Here is a tiny trained network, its code and every weight. The questions are about switching its units off for an input and a class, where a switched-off unit gives its printed mean instead of its output.

import numpy as np


def w(rows, s, z=0):
    codes = np.array(rows[::2]) - 128.0
    scale = np.full(codes.shape[1], s)
    scale[-1] = z or s
    return codes * scale


def f(y):
    return np.maximum(y, 0)


def log_softmax(a):
    a = a - a.max(-1, keepdims=True)
    return a - np.log(np.exp(a).sum(-1, keepdims=True))


def net(x, mask):
    res = np.array(x, float).reshape(1, 5) / 4 @ E
    y = f(res @ A[0][:, :-1].T + A[0][:, -1])
    res = res + np.where(mask, y, B[0][:, -1]) @ B[0][:, :-1]
    return log_softmax(res[-1] @ U[:, :-1].T + U[:, -1])


A, B = {}, {}
E = w([
[131,133,131,125,126,131,128],'x0',
[57,59,115,71,204,222,73],'x1',
[159,34,91,2,98,19,178],'x2',
[11,178,35,139,62,149,181],'x3',
[136,122,128,128,126,140,137],'x4',
],0.0079)
A[0] = w([
[53,145,61,92,58,104,165,90],'N0',
[198,95,190,144,171,138,77,92],'N1',
[219,78,239,98,151,90,92,46],'N2',
[194,181,145,208,31,31,184,87],'N3',
[192,189,137,170,80,95,144,83],'N4',
[117,219,183,253,137,229,76,5],'N5',
],0.0067,0.0032)
B[0] = w([
[113,133,207,147,37,178,193,202],'N0',
[58,225,144,184,95,180,163,206],'N1',
[75,202,179,151,3,188,210,224],'N2',
[109,83,147,82,189,219,17,253],'N3',
[102,108,108,109,151,202,62,195],'N4',
[218,43,201,4,61,43,190,246],'N5',
],0.0069,0.0073)
U = w([
[242,55,164,16,83,39,191,53],'0',
[81,226,146,215,60,176,204,44],'1',
[149,113,125,146,129,120,105,254],'2',
[106,86,117,87,187,205,2,106],'3',
[150,131,121,157,132,111,137,222],'4',
[162,172,56,156,189,43,106,93],'5',
],0.0075,0.0067)

Each question gives the input, the list of numbers given to net, and the class t.
The units are the neurons (one row each of A and B). Each row of codes is followed by its name. A weight is (code - 128) times the scale printed after its matrix; where a second scale follows, it is the last column's (A, B and U).
mask holds one flag per neuron, in row order. A switched-off neuron (its flag False) gives its mean, the last column of its row in B, instead of its output. The means were averaged over made-up inputs and are rounded, as every weight is.
A unit's drop is (log p(t) with every unit on - log p(t) with that unit switched off) / (log p(t) with every unit on - log p(t) with every unit switched off).
The circuit of an input: a set's keep is (log p(t) with only the set's units on - log p(t) with every unit switched off) / (log p(t) with every unit on - log p(t) with every unit switched off). Starting from all 6 units, units are removed one at a time, each time the one whose removal leaves the highest keep (on an exact tie, the one counted first), for as long as the keep stays at least 0.8.
circuit, biggest first: the units of the circuit, biggest drop first
k most important neurons: the k neurons with the biggest drops, biggest first
drop of u: that unit's drop, to one decimal
input [2,-4,6,2,-7], class 4: circuit, biggest first -> [N5]
input [4,-5,7,-8,-8], class 1: circuit, biggest first -> [N2; N5]
input [8,1,1,-8,-7], class 1: 2 most important neurons -> [N2; N1]
input [-5,6,-7,-4,-2], class 0: 2 most important neurons -> [N5; N3]
input [0,-5,4,0,3], class 3: circuit, biggest first -> [N3; N5]
input [4,-1,2,-7,-7], class 1: circuit, biggest first -> [N2; N1]
input [2,1,-4,-6,-2], class 1: circuit, biggest first -> [N1; N2]
input [2,-8,2,3,8], class 3: circuit, biggest first -> [N3; N4]
input [-2,-6,-7,6,8], class 4: circuit, biggest first -> [N5; N3]
input [1,3,-4,-8,-1], class 1: 2 most important neurons -> [N1; N2]
input [4,0,5,-6,-2], class 1: 3 most important neurons -> [N2; N5; N1]
input [-3,7,-6,5,-8], class 4: circuit, biggest first -> [N3; N5]
input [-1,-8,-1,-7,2], class 3: 2 most important neurons -> [N3; N4]
input [3,-4,0,1,-4], class 3: 3 most important neurons -> [N3; N5; N2]
input [1,4,-4,-4,-6], class 4: most important neuron -> [N3]
input [2,5,5,-7,7], class 1: 4 most important neurons -> [N2; N1; N5; N3]
input [7,-4,4,3,4], class 2: 3 most important neurons -> [N5; N3; N2]
input [7,-8,-5,3,-7], class 3: 2 most important neurons -> [N3; N4]
input [-6,-8,6,2,6], class 3: drop of N5 -> 0.2
input [-4,3,-7,4,5], class 0: drop of N5 -> 0.7
input [-8,8,-8,3,-3], class 0: drop of N5 -> 0.8
input [-6,8,-8,-6,1], class 0: drop of N3 -> 0.1
